Stage of each row
[  57  350 -259  198 -100 -169  -66  -69  -18  163   28  182   33 -458
 -213 -153  -34  383 -125  328  -12  -40   -4 -179  165 -152  286   27
   99   25 -312   86  149   47  190  227 -142  147  -43  116  132 -136
   15   33  117  -32 -102   14   76   43] | 18
[  83  326 -267  139    6 -281  -41  170 -385  -27  242 -260   78 -240
 -553   33 -188  137 -252  -30  -48   42 -114  -40  409 -100  160  -56
  -34 -142 -222  100   31  351  114  -25 -289  208  105  191   72  -85
  184  -55   36  -50  136  181  328  -53] | 12
[ 103  277  -74  250   -2   21  -87  257   15   86   63  159  146 -585
  -90 -127 -187  461  -29  127 -190   18    5 -103   80  -40  -82   80
  469  296 -560 -134  -90  376  158 -310 -273  357 -158  329  -18   44
 -241 -276  -78  -91  212  -62  208  109] | 4
[ -70   -6  146  -47  -22   13  270  145  224  -66 -101  168  -14  -81
  156 -121  -77   24  162  166   98 -219 -191 -172 -305  -51 -168   54
  348  -16 -292   73  -37  214  215  -43 -302  274  -33   85  122  148
  124 -117  -32  195  132  -90  -23  114] | 2
[ -34   -5  -43  -19  136  367  -75  230  142 -162   37  -74   76 -177
   -6   50  208  224  -77 -211 -159  104   95  256  109  306  127   84
  262  302  -81 -204  132 -110  -12 -189 -381  541 -189  490   26    7
 -143 -330  295   51  145 -375  377 -159] | 3
[  43  -17   83  135 -201 -212  340 -134   10  -94 -185  -54  323   52
    3  120 -296  -47  125  -39  -60 -285 -244 -191  -26 -189 -187  -63
 -106 -405 -133  287 -533  570  334   81  187   -9  233 -118   40 -151
  205  -19 -339  136  233  118   83   95] | 12
[-169  117 -197  119   98  154 -114 -138   99   26  -65  131  -15 -225
 -212  -49  415  111 -205  153 -152    0  265  -20   89  297  512   90
  -62  114  129   73  380 -537   63  226 -103  183  -42  108  182 -344
   20  -58  338  -31 -206 -236  245 -134] | 22
[-114 -359  176  -63  -55   40  320  -78  325  -10 -368 -144  246  -24
  431  -78   86  -74  177  339  261 -422  197 -300 -440  141   33  207
  317 -197 -157  228 -297  268  266  108  -10  192   76   76   40 -311
  214  -87  -68  329  272 -338   15  -10] | 19
[ -20   61  397  -72 -493    3  269 -233  367   41 -352  367  118  -84
  -46 -403 -337    4 -106  187 -288 -271 -300 -497 -290 -130 -301 -151
  112 -219  -29  122 -407  426  316  214   29  372    7 -170  143 -349
   94   99 -197  126   23  127 -236  270] | 31
[ 101  278 -200  295   58 -125   59  362   13  127  -19 -165  307 -439
 -223  -80   33  291  -17  256 -110 -126   57 -106   68  122  138  242
  357   -8 -585   56  133  378  336 -222 -390  475 -133  397  132 -149
  111 -351   83   59  256 -233  273  126] | 4
[ -94  -62 -106  100   63  263 -315 -227   82 -246  -83    9 -262  187
  -80  -62  416   82 -108  -52 -200 -156  482  283  -53  465  202   40
    8   99   86 -224  325 -461  125  149  144 -117   28   73  -59  -81
  -39 -123   93  -87 -122 -106   51   39] | 28
[ -94 -324  -14  -23  -42  238  -94 -356  198 -285 -112  126  -78  150
  288   57  297  -45   58 -104   10 -170  189  154    0   94  260 -128
 -244 -140  306  -25 -187 -383  117  237  338 -159   87  -85  -72  -47
  -64   66  -27   77    5  -80   76 -183] | 17
[-387 -176  236  135 -128   24  261 -363   42 -197 -250  160  159  241
  143  173 -209  245  -41 -177  -81 -277  147  156 -281 -217 -333   -8
   50   77  229   46 -577 -100 -195  368  229 -337  222  -99  -74 -279
 -152  -85 -256   -7  184 -109  243   18] | 28
[-204  -54 -169  246  225 -245  109   22 -281 -181   48 -152  -89  194
  139  285  153  164  241  135  333 -360  270  167 -175  -36   23  218
  103 -123 -239  147   44 -193   90  142    0 -494  205  -51  -36  196
  239  -98 -185   45  109  -85  194   50] | 12
[-106 -151  423 -156 -251   54   68 -289    1 -108  -73  311 -227  192
 -104 -195  -67 -360 -145 -175 -194  -63  -71 -466  -69  285 -267 -312
 -226 -131  392  148 -155 -183   -2  146  193   -9  181 -514  -28 -186
  100  385 -229    4 -239  317 -136  -56] | 29
[  51   49  421  -88 -411  182  166 -364  305   33 -418  430   64  -72
  113 -178  -99  -29    7   37 -316 -146 -153 -618 -174  242 -223  -83
   -5  -67   78  140 -225  125  252  182  226  252   61 -264   78 -326
   83  233 -158   69 -284    7 -260  167] | 27
[ 165 -107  191  -21 -289 -115  168 -130  273  180 -287   -6  144 -164
  132 -362 -148  -89   48  360   81 -302   63 -563 -255  235 -168    4
  276 -232 -348  194 -168  576  389   96   49  271   67  -80    8 -301
  182  123 -172  224   71   23 -260  131] | 24
[ -44 -335   -7  114   -4 -306   91 -169  -61   22  109   34 -140  101
  244 -114  -10 -143  173  167  404 -264  216 -141 -159   54 -132 -158
  -22 -223 -111  230 -134  -43   81  217  221 -438  204 -388 -153  101
   52  276 -311  125   64  235  -75 -144] | 18
[ 222  320 -100  103  -70 -222 -161  379 -243  147  184  -50  -49 -527
 -161 -228  -40  346  -94  293  146  -19   34 -414  246   56   84   94
  344   21 -579  -55  226  236  158 -171 -458  390 -153  236  -23   87
  154   58   47   20   61  -21   56   63] | 4
[  47 -354   86  -11  -20 -140 -189  223 -227  -42  383  -81 -135 -193
  153 -227  -82   18  -92  -87  330   16  212 -102  200   42 -153 -277
  114   -4  -93 -112 -283   -1 -188 -165 -130   20  -34  -48 -331  172
 -191  207 -216   49  338  175  185 -340] | 4
[  39 -389   -9   63   -5    3 -154 -110 -154 -329  168 -111 -180  388
  345  179  220   38  170 -369  272 -152  273  340  161  180 -115 -183
 -237 -171  104 -148 -135 -367  -69  158  250 -407  110 -103 -324  329
  -35  159 -189   79  102    5   97 -221] | 5
[  76  254 -350  151   16  168 -341  -35 -133 -182  142  -34  -22 -202
 -219  137  220  466 -178 -173 -190  113  121  368  470   43  425   -6
 -119  118  -29 -226  178 -270   53  117  -89  163  -97  385    0   17
 -107 -145  260 -124  -54 -157  338 -110] | 12
[ 145 -159  167  -26 -190  105   19 -283   -9 -150 -186 -217  105  242
   43   98 -123  -25  -37 -374 -117  -71  184  -47   90  438 -322  -87
   -8  -19   24  -28 -231  326   40  106  265    7  223    6 -206 -194
    7   76 -165   67   13   -5   28  -63] | 25
[-262  103  140  -31   92  379    6 -149  -71 -168 -103   82   93 -157
 -246  229  -97  176 -306 -389 -402  206  118   19   99  238  -55   35
  168  521  269  -65 -156  -87 -299  -56 -110  243  120  224   13 -354
 -247 -195  113 -161  -34 -176  471 -181] | 24
[  68  289  -60  -27  -89   53 -199   85 -195  -60   80   57  -34 -523
 -168  -68 -199  408 -221  101  -70   65  -48 -246  260 -191  170   17
  271  181 -240 -130 -146  277   44 -116 -262  337  -43  299  -20  -39
  -52  -32   26  -93   83   21  194   -3] | 14
[ 112  272 -259  321   46  -94   51 -109 -103  145   13 -130  192  -45
 -325  179   21  245  -47 -201 -193  114  162  156  248  468  -59   67
    2  185 -243  134  342   53   49  190  -14   41  100  122   40 -187
  -20  -77  132  -53 -218  -95  250  -64] | 22
[  -9 -331   99   -2 -153  -98  302 -153  338  102  -80  171   56   45
  480 -166  -42   25  308  225  349 -269  -50  -78 -332   -4 -181 -104
  119 -181 -177  239 -213   84  203  317   59  -20   -1 -172    8   72
   21  150 -120  292   40  -49 -144  -79] | 15
[ 249 -193 -100   73 -134 -122 -208 -326 -280 -213   22 -350 -106  371
  125  191   93   49   38 -341  213 -126  391  111  324  378 -100 -119
 -252 -210  -11  -76  -25   -4   15  293  418 -428  281  -98 -359   62
  110  294 -183   51  -63   80  -24 -150] | 21
[-146  155   74  -52  -16   25   28  226  -52   18   44  211  -32 -454
    2 -119   17  275  -88  299  111  -69  -97 -349  -24 -179  196   98
  279   82 -161   39  -29 -100   31  -38 -460  385 -139  181  139  -36
   97  -20  118   46   56 -170  180  -13] | 7
[-220  -15  -68  255  207 -166  348   31 -131 -111  -41  -95  107  219
  151  381    5  192  320   -8  196 -289   79  228 -269   18 -212  233
  178   -4 -267  231  -42  -14   73  128  -66 -322  184    4   53  149
  173 -212 -157   87   89 -180  250   70] | 11
[-336   47   65  -40   95  185  386  -82  272 -156 -377   68  222 -108
   15  135   16   13   31  227 -112 -284 -107 -124 -390 -122  204  270
  273    1   -4  237 -184  167  237   64 -202  294  112  215  323 -319
  204 -352  103  150  156 -314  247  102] | 17
[ 125  189 -193  241   17 -233 -161   55 -357 -155  242  -31 -180   -6
 -102  112 -184  338   75 -124  111  -93   63  196  200 -106 -223  -64
  111   25 -422 -141    3  186   64   -4  -11 -329  129   57 -187  405
  -31  -16 -252 -107   80  229   73   96] | 6
[ 109  260 -264  191   61 -294 -177  173 -355  146  164 -434   34 -283
 -639 -192  -34   49 -377  156  -43    3  338 -201  286  373  151   72
  198  -11 -357   60  337  342  108  -65 -291  234  105  200   -7 -344
  186  -56   85  -64   96  106  245  -30] | 25
[ 248  320    5   56 -113 -184 -208   98 -389  208  231 -114 -204 -175
 -522 -205  -53   47 -278  -97 -118  216  150 -417  372  653 -177  -99
   71  144 -234   40  511   60  -25  -10 -233  252   30  -96  -71 -116
  152  311   61 -110 -371  225   -6  -51] | 28
[-136  -53  -34   99   62 -125   58   99   48  -72   25  189 -181  -66
  228 -105  162  128  200  360  305 -339   80  -70 -274 -119   67   88
  219 -125 -295   53   88 -194  209   93 -172 -124  -21  -34   52  240
  149  -32  -83  115   83  -60  -42  106] | 5
[ -79   -5   51   26  156   92  264  -32  -67 -146  -94 -118   49  203
   31  348   60  -59  196 -227  -30  -63   -2   16  -94  393 -151  141
   84   78  -56  213   95   33   85   -9  -54   19  184    3   69   30
  201  -99  -16   92 -120 -149  199  -47] | 15
[-284  123   76  150   22 -107  462  -84  107 -121    6  427   29  125
  -60  158 -320   88  152 -180  -84 -103 -426  195 -232 -374 -389 -133
   40   77  -37  194 -205   25  -19  199 -117 -150  146 -141  181  220
  -81 -127 -146   39   35  133  165   68] | 2
[  48  270  177   45 -136  272 -178    6   25   71 -114  193  -22 -369
 -164 -164  -40  386 -209  -25 -391  112  178 -284   47  422 -139   91
  388  450 -192 -179  119   34   -1 -120 -175  439 -136  194  -28 -242
 -168  -66   64 -144 -180 -145   86   99] | 29
[-124  188 -277  179   81  -96  -39 -240 -303 -355   17 -159  -28  149
 -274  344 -168  250 -111 -231  -57 -137   76  381  181 -285   72   13
  -68  -12  -24  -51 -173  154    7  208  127 -377  327  162  -44   38
   26 -181 -111 -114  150  116  312   34] | 17
[  23  315 -222  274   47  101  -22 -142 -201 -100   75   24  183  -90
 -239  420  -89  481  -61 -473 -325  223  -12  371  406  105  -35    2
  -92  328  -37  -33   -8  -60 -117  114   45  -12   77  222  -19  -26
 -222 -156   76 -174 -135 -108  451 -124] | 15
[  80  -80  -75   88 -209  -87 -128 -136  -94 -297  -50  -73    5  102
  224   83   42  305   57  -36  187 -320   91  132  163 -287  101  -49
 -136 -345  -90 -157 -337   20  170  241  168 -204   76  122 -170  122
  102   43 -165   84  238  -58   42   48] | 6
[   1  325 -165  165  -37   29  131  157  133   62 -109   -1  349 -457
 -267  -35  -63  319 -106  212 -254  -66 -176  -60   74 -112  266  154
  217  -11 -316  105  -62  362  324  -56 -343  577 -115  410  270 -282
   70 -351  175   42  177 -221  313   94] | 11
[ 145  157 -218  241   70   67  -28 -251 -161 -223  -71 -205   56  265
  -50  455   -9  291  149 -444 -157  -17  184  410  198  351 -182   93
  -14  163 -206  -62  105  142   83  131  254 -282  239  162 -133  128
  -22 -149  -72  -71 -133  -78  179   32] | 18
[  -3  -53  -43   48    7   58  -85 -258  142   19  -60  229 -287   71
   90 -133  328  -69  103  159   67 -130  250 -124 -144  462  100  -24
  -12   12  -48   89  430 -409  187  263  133 -155   60 -228   31   35
   85  188   51   39 -375   18 -194   -7] | 23
[   8  354 -433  259   33 -177  -86   18  -86   59   36 -109  122 -358
 -361  -42   96  368 -188  296  -31  -96  111   72  220 -120  479  142
   66  -64 -299   64  230   52  231  203 -222  174  -15  316  175 -217
  118 -179  231  -17   60 -113  271   33] | 17
[  32  228  -20  230   15  -46  -60   47 -101  186   67   33  133 -473
 -405 -173 -379  217 -257   -2 -317  136  162 -183   68  224 -271  -31
  439  412 -374   -3  -97  533  -14 -237 -128  230   66  134  -59 -272
 -303 -174 -151 -186  115  173  244    5] | 25
[ 260  196  -33   36  -13 -129  -90    5 -352  -95  145  -79 -233   52
 -147  132  -35  -38  118 -166   14   19  -42 -253  246  385 -155  -56
  -43  -68 -265   88  250  172  202  -87   28  -80  180 -164  -88  275
  264  225 -173  -33 -274  257  -78   35] | 13
[ 415   -7 -123   91 -243 -199 -205  -89  -62  255  102  -60  -69 -184
  163 -216  211  192   68  146  282    3  249 -339  330  490   97  -90
  -84 -150 -317   69  332 -105  176  275   85   83  -79 -108 -168    2
  126  463   62  132 -306  -17 -196 -156] | 19
[  44  317  -56   68  -42  311 -107   74   11 -183  -61   84  168 -301
 -206  165   29  394 -163 -263 -406  132 -118   97  324   47  165   57
   69  222  -58 -189  -40   34   66 -125 -222  488 -111  446   78  -92
 -112 -273  194  -86   36 -251  359   -2] | 5
[ 219    0  124  118 -272 -155   93   46  237  451 -168   58  310 -607
   74 -471 -144  140  -55  476   33 -115  147 -711  -82  290  -69   38
  391  -22 -490  210 -125  515  283  -23 -103  506 -117   13   -1 -456
  -10  128  -80  151   80  -82  -92    7] | 23
[ 195  -22   41  275 -132 -316  144   45   23  408   -4  -12  318 -477
  -54 -289 -270   16    0  255    6  -52  141 -552    7  288 -245  -55
  268  -17 -480  302 -196  587  203 -118   43  194   53 -157  -80 -335
  -80  118 -285   64  128  144   42  -69] | 21
[  17    5  -10  131 -205 -322  122 -340  -63   24  -31  176  -41   21
  -55  -91 -246  -35    5   89  111 -204  -47 -243   -3 -167 -147 -212
 -146 -253  -78  227 -220  198  147  342  278 -342  278 -349  -39  -58
   73  281 -297   37  -49  348 -119   20] | 21
[-110 -108 -158   64  117  270 -271 -273   92 -266 -116  -38 -212  157
   -3   30  420   47  -76  -31  -98 -166  480  271  -50  401  298   76
    8   88   99 -170  273 -409  117  169  168 -154   91  119  -47  -93
  -23 -133  123  -43  -89 -154   88  -27] | 24
[ 260  -92    9  101 -190 -256  -46 -298 -178   55   48  -37 -157  227
   76  -12   23  -85  118 -132  199  -90  191 -238  174  453 -242 -192
 -227 -207 -115  157  149  -19  102  309  348 -355  235 -393 -214   77
  156  470 -222   67 -305  242 -228  -87] | 22
[ -57 -440  107  -94   16  -41  -38   65 -191 -361  105 -327  -87  245
  255   74   -9  -95   45 -175  348 -267  210  105   -5  -17 -120  -97
   45 -244   18  -98 -415  128  -24  -58   14 -158  168   55 -275  160
   97   11 -257  154  442   22  171 -170] | 6
